Below are the code and all the weights of a small trained network. Each question names an input and a target symbol and asks about switching units off, where a switched-off unit gives its printed mean instead of its output.

import numpy as np


def w(rows, s, z=0):
    codes = np.array(rows[::2]) - 128.0
    scale = np.full(codes.shape[1], s)
    scale[-1] = z or s
    return codes * scale


def f(y):
    return np.maximum(y, 0)


def softmax(a):
    e = np.exp(a - a.max(-1, keepdims=True))
    return e / e.sum(-1, keepdims=True)


def log_softmax(a):
    a = a - a.max(-1, keepdims=True)
    return a - np.log(np.exp(a).sum(-1, keepdims=True))


def net(x, mask):
    ids = ['ζημτψω'.index(c) for c in x.split()]
    T = len(ids)
    res = E[ids] + P[:T]
    u = 0
    for l in range(2):
        q, k, v = (res @ M[l].T for M in (Q, K, V))
        z = softmax(np.where(np.tri(T) > 0, q @ k.T / 2**0.5, -1e9)) @ v
        res = res + np.where(mask[u], z, O[l][:, -1]) @ O[l][:, :-1]
        u += 1
        y = f(res @ A[l][:, :-1].T + A[l][:, -1])
        res = res + np.where(mask[u : u + 4], y, B[l][:, -1]) @ B[l][:, :-1]
        u += 4
    return log_softmax(res[-1] @ U[:, :-1].T + U[:, -1])


Q, K, V, O, A, B = {}, {}, {}, {}, {}, {}
E = w([
[67,138,99,82,124,103],'ζ',
[177,215,27,88,161,120],'η',
[148,131,152,148,120,210],'μ',
[60,135,151,131,183,106],'τ',
[170,249,109,99,81,105],'ψ',
[101,152,67,160,81,102],'ω',
],0.018)
P = w([
[22,255,4,160,204,238],'0',
[53,149,185,98,138,142],'1',
[56,187,108,130,161,160],'2',
[142,176,180,40,149,121],'3',
[106,249,125,127,80,102],'4',
[162,136,180,52,147,107],'5',
[95,138,102,158,122,129],'6',
[178,97,182,78,153,96],'7',
[106,85,129,204,148,104],'8',
[225,97,155,109,134,72],'9',
[119,43,161,241,148,59],'10',
[207,93,100,140,88,127],'11',
[70,40,140,45,81,88],'12',
],0.0078)
Q[0] = w([
[5,147,94,167,119,122],'0.h0',
[185,119,127,123,100,205],'0.h0',
],0.029)
K[0] = w([
[45,252,99,112,133,222],'0.h0',
[214,94,148,49,113,88],'0.h0',
],0.023)
V[0] = w([
[89,111,38,94,2,170],'0.h0',
[187,64,59,130,84,56],'0.h0',
],0.011)
O[0] = w([
[108,100,225,206,255,41,207],'0.h0',
[186,169,85,168,151,54,2],'0.h0',
],0.0084,0.0082)
A[0] = w([
[139,83,157,133,2,23,251],'0.n0',
[76,107,104,16,105,25,31],'0.n1',
[160,158,48,173,127,124,74],'0.n2',
[129,107,164,222,94,181,153],'0.n3',
],0.0095,0.002)
B[0] = w([
[103,150,134,121,189,129,185],'0.n0',
[122,2,110,246,248,186,254],'0.n1',
[46,152,116,53,68,190,207],'0.n2',
[128,144,236,59,174,179,213],'0.n3',
],0.0059,0.0043)
Q[1] = w([
[74,104,181,129,151,170],'1.h0',
[3,136,114,180,116,124],'1.h0',
],0.017)
K[1] = w([
[108,185,161,131,206,213],'1.h0',
[22,249,66,205,156,162],'1.h0',
],0.013)
V[1] = w([
[157,236,188,250,50,191],'1.h0',
[155,238,84,72,147,104],'1.h0',
],0.015)
O[1] = w([
[156,124,8,73,112,156,139],'1.h0',
[158,169,86,203,190,148,253],'1.h0',
],0.016,0.0058)
A[1] = w([
[152,91,110,49,135,108,254],'1.n0',
[101,207,123,74,146,81,95],'1.n1',
[79,165,93,150,166,45,141],'1.n2',
[143,162,96,88,247,102,148],'1.n3',
],0.014,0.0042)
B[1] = w([
[168,157,61,221,194,126,176],'1.n0',
[64,82,147,120,191,103,151],'1.n1',
[220,100,98,95,171,151,211],'1.n2',
[112,120,164,131,8,95,251],'1.n3',
],0.011,0.029)
U = w([
[153,178,189,128,234,97,189],'ζ',
[184,181,174,175,177,109,82],'η',
[65,164,105,205,187,46,104],'μ',
[117,163,181,139,156,244,253],'τ',
[177,97,138,72,122,120,77],'ψ',
[243,69,154,2,210,73,113],'ω',
],0.0068,0.0045)

Each question gives the input, a string of symbols that net reads in full, and the target symbol t.
The units are the heads (2 rows each of Q, K, V and O) and the neurons (one row each of A and B). Each row of codes is followed by its name. A weight is (code - 128) times the scale printed after its matrix; where a second scale follows, it is the last column's (O, A, B and U).
mask holds one flag per unit, layer by layer, with each layer's heads first. A switched-off unit (its flag False) gives its mean, the last column of its rows in O or B, instead of its output. The means were averaged over made-up inputs and are rounded, as every weight is.
A unit's drop is (log p(t) with every unit on - log p(t) with that unit switched off) / (log p(t) with every unit on - log p(t) with every unit switched off).
The circuit of an input: a set's keep is (log p(t) with only the set's units on - log p(t) with every unit switched off) / (log p(t) with every unit on - log p(t) with every unit switched off). Starting from all 10 units, units are removed one at a time, each time the one whose removal leaves the highest keep (on an exact tie, the one counted first), for as long as the keep stays at least 0.8.
circuit, biggest first: the units of the circuit, biggest drop first
k most important neurons: the k neurons with the biggest drops, biggest first
k most important neurons of layer l: the k neurons of layer l with the biggest drops, biggest first
input η η η μ τ ω ω ζ ψ, target ω: 2 most important neurons of layer 0 => (0.n1 0.n3)
input ζ η τ η ζ ζ η ζ ω τ ψ η, target τ: 2 most important neurons of layer 0 => (0.n2 0.n0)
input ζ ζ ψ η μ ζ ω ψ ω η, target ψ: 3 most important neurons => (1.n3 0.n2 0.n1)
input ω μ ζ ζ τ, target ω: 2 most important neurons of layer 1 => (1.n2 1.n0)
input η ζ τ ω ζ ω ζ τ μ ω ω ψ μ, target ζ: circuit, biggest first => (0.h0 1.h0)
input ζ ζ η μ μ μ ψ η ψ μ ψ, target ψ: 2 most important neurons of layer 0 => (0.n1 0.n3)
input τ ζ τ ω, target τ: 2 most important neurons of layer 1 => (1.n2 1.n3)
input τ ψ ω μ η τ τ η η, target τ: 2 most important neurons of layer 1 => (1.n0 1.n2)
input τ ψ ψ τ τ ψ, target τ: 2 most important neurons => (1.n2 0.n1)
input μ ζ η ζ ψ η τ ζ, target μ: circuit, biggest first => (1.n0 1.n2 1.h0)
input ψ ω η, target ψ: circuit, biggest first => (1.n3 1.h0 1.n0)
input ζ η τ ω η η μ ζ τ ω, target ζ: circuit, biggest first => (1.h0 1.n3)
input ω ψ μ τ τ ζ ω τ ζ ζ η, target ζ: 3 most important neurons of layer 1 => (1.n3 1.n2 1.n1)
input ψ η ω, target ψ: 2 most important neurons => (1.n3 1.n0)
input ζ η μ μ η ω μ η μ η ψ η, target η: 4 most important neurons => (0.n0 0.n3 1.n2 1.n3)
input ψ μ ω ω η, target ω: circuit, biggest first => (0.h0 1.n2 1.n0)
input ψ η η μ ζ ω ζ τ, target ψ: circuit, biggest first => (1.n3 1.h0)
input η η η η ζ ζ ζ ψ, target ζ: 2 most important neurons => (0.n0 1.n3)
input μ τ τ ζ μ ζ ω η ψ η η μ ζ, target μ: circuit, biggest first => (1.n0 1.h0 1.n2)
input ψ μ ζ ζ μ τ ζ ζ ζ ζ ψ η τ, target ψ: 3 most important neurons => (1.n3 0.n1 1.n0)
input ω μ η ζ ζ η, target ζ: 2 most important neurons of layer 0 => (0.n2 0.n3)
input ω μ τ μ ζ τ μ ψ, target τ: 3 most important neurons => (1.n2 1.n3 0.n3)
input τ ω ω η ω ζ, target τ: 2 most important neurons => (1.n2 0.n1)
input η η ζ μ η τ η τ ζ ζ ζ ψ ψ, target ζ: 2 most important neurons => (1.n3 0.n0)
